Here is a tiny trained network, its code and every weight. The questions are about switching its units off for an input and a class, where a switched-off unit gives its printed mean instead of its output.

import numpy as np


def w(rows, s, z=0):
    codes = np.array(rows[::2]) - 128.0
    scale = np.full(codes.shape[1], s)
    scale[-1] = z or s
    return codes * scale


def f(y):
    return np.maximum(y, 0)


def log_softmax(a):
    a = a - a.max(-1, keepdims=True)
    return a - np.log(np.exp(a).sum(-1, keepdims=True))


def net(x, mask):
    res = np.array(x, float).reshape(1, 4) / 4 @ E
    y = f(res @ A[0][:, :-1].T + A[0][:, -1])
    res = res + np.where(mask, y, B[0][:, -1]) @ B[0][:, :-1]
    return log_softmax(res[-1] @ U[:, :-1].T + U[:, -1])


A, B = {}, {}
E = w([
[251,78,117,133,74],'x0',
[144,137,141,137,133],'x1',
[56,95,150,213,96],'x2',
[63,102,216,66,107],'x3',
],0.012)
A[0] = w([
[85,168,132,97,128,56],'neuron 0',
[94,136,95,107,221,208],'neuron 1',
[99,164,206,94,145,195],'neuron 2',
[70,145,122,75,162,81],'neuron 3',
[56,135,111,172,143,90],'neuron 4',
[179,148,103,1,111,143],'neuron 5',
[135,167,143,72,168,79],'neuron 6',
[110,97,144,64,103,45],'neuron 7',
[116,79,168,166,123,40],'neuron 8',
[172,72,155,84,55,178],'neuron 9',
[196,125,114,97,72,47],'neuron 10',
[118,104,181,122,98,32],'neuron 11',
[100,122,64,63,113,182],'neuron 12',
[130,212,152,178,197,123],'neuron 13',
[114,123,16,151,138,50],'neuron 14',
[86,76,117,197,138,201],'neuron 15',
[86,94,178,103,94,123],'neuron 16',
[157,77,99,140,107,3],'neuron 17',
[152,141,100,180,178,17],'neuron 18',
[97,92,163,195,77,101],'neuron 19',
],0.014,0.0039)
B[0] = w([
[80,63,90,146,90,176],'neuron 0',
[130,93,103,161,46,215],'neuron 1',
[139,79,183,230,141,221],'neuron 2',
[101,116,18,161,79,200],'neuron 3',
[135,136,123,140,100,212],'neuron 4',
[145,187,64,251,148,248],'neuron 5',
[128,216,121,143,125,179],'neuron 6',
[57,74,134,215,255,172],'neuron 7',
[170,148,36,178,115,170],'neuron 8',
[84,90,74,161,77,224],'neuron 9',
[99,80,62,96,86,213],'neuron 10',
[96,122,127,170,211,168],'neuron 11',
[179,179,164,190,103,171],'neuron 12',
[114,40,92,130,66,197],'neuron 13',
[135,38,126,147,239,203],'neuron 14',
[170,196,115,199,122,221],'neuron 15',
[93,117,172,163,148,208],'neuron 16',
[128,105,12,98,105,173],'neuron 17',
[86,95,85,148,197,183],'neuron 18',
[114,209,57,195,142,215],'neuron 19',
],0.0078,0.012)
U = w([
[89,72,112,145,8,60],'0',
[94,78,138,156,236,111],'1',
[129,240,119,170,102,86],'2',
[123,120,145,157,81,253],'3',
[112,143,151,133,67,205],'4',
[93,151,175,65,145,97],'5',
[126,177,188,94,166,90],'6',
[153,141,194,69,128,110],'7',
],0.013,0.014)

Each question gives the input, the list of numbers given to net, and the class t.
The units are the neurons (one row each of A and B). Each row of codes is followed by its name. A weight is (code - 128) times the scale printed after its matrix; where a second scale follows, it is the last column's (A, B and U).
mask holds one flag per neuron, in row order. A switched-off neuron (its flag False) gives its mean, the last column of its row in B, instead of its output. The means were averaged over made-up inputs and are rounded, as every weight is.
A unit's drop is (log p(t) with every unit on - log p(t) with that unit switched off) / (log p(t) with every unit on - log p(t) with every unit switched off).
The circuit of an input: a set's keep is (log p(t) with only the set's units on - log p(t) with every unit switched off) / (log p(t) with every unit on - log p(t) with every unit switched off). Starting from the 12 units with the biggest drops (on a tie, the unit counted first), units are removed one at a time, each time the one whose removal leaves the highest keep (on an exact tie, the one counted first), for as long as the keep stays at least 0.8.
units of the circuit, in order: the units of the circuit, biggest drop first
unit that matters most: the unit with the biggest drop
top k neurons: the k neurons with the biggest drops, biggest first
drop of u: that unit's drop, to one decimal
input [8,8,0,-5], class 0: units of the circuit, in order => neuron 10
input [-4,-4,-1,-3], class 0: units of the circuit, in order => neuron 1; neuron 13
input [4,-8,8,-1], class 2: units of the circuit, in order => neuron 19; neuron 15
input [3,-6,7,2], class 2: units of the circuit, in order => neuron 19; neuron 15
input [-8,-7,8,-4], class 0: top 3 neurons => neuron 13; neuron 1; neuron 5
input [8,7,-8,-8], class 0: top 4 neurons => neuron 10; neuron 9; neuron 17; neuron 7
input [-3,-6,5,-8], class 1: top 2 neurons => neuron 14; neuron 18
input [0,3,0,-5], class 1: units of the circuit, in order => neuron 14; neuron 18
input [6,6,-7,-1], class 2: top 4 neurons => neuron 5; neuron 13; neuron 1; neuron 0
input [4,7,-8,7], class 2: top 3 neurons => neuron 5; neuron 6; neuron 14
input [-4,5,0,-7], class 1: top 2 neurons => neuron 14; neuron 18
input [4,4,5,-3], class 2: units of the circuit, in order => neuron 19; neuron 13
input [5,2,-3,-7], class 1: top 3 neurons => neuron 14; neuron 18; neuron 1
input [-5,2,0,-7], class 1: unit that matters most => neuron 14
input [-3,-4,-4,7], class 1: top 2 neurons => neuron 7; neuron 2
input [-4,2,7,-4], class 2: top 2 neurons => neuron 15; neuron 19
input [-3,-1,1,1], class 4: top 2 neurons => neuron 9; neuron 10
input [7,0,8,-1], class 2: top 3 neurons => neuron 19; neuron 15; neuron 13
input [2,-3,-8,2], class 2: drop of neuron 5 => 0.6
input [3,6,8,1], class 2: unit that matters most => neuron 19
input [-7,1,-2,3], class 0: drop of neuron 4 => 0.0
input [0,0,6,-2], class 2: drop of neuron 19 => 0.1
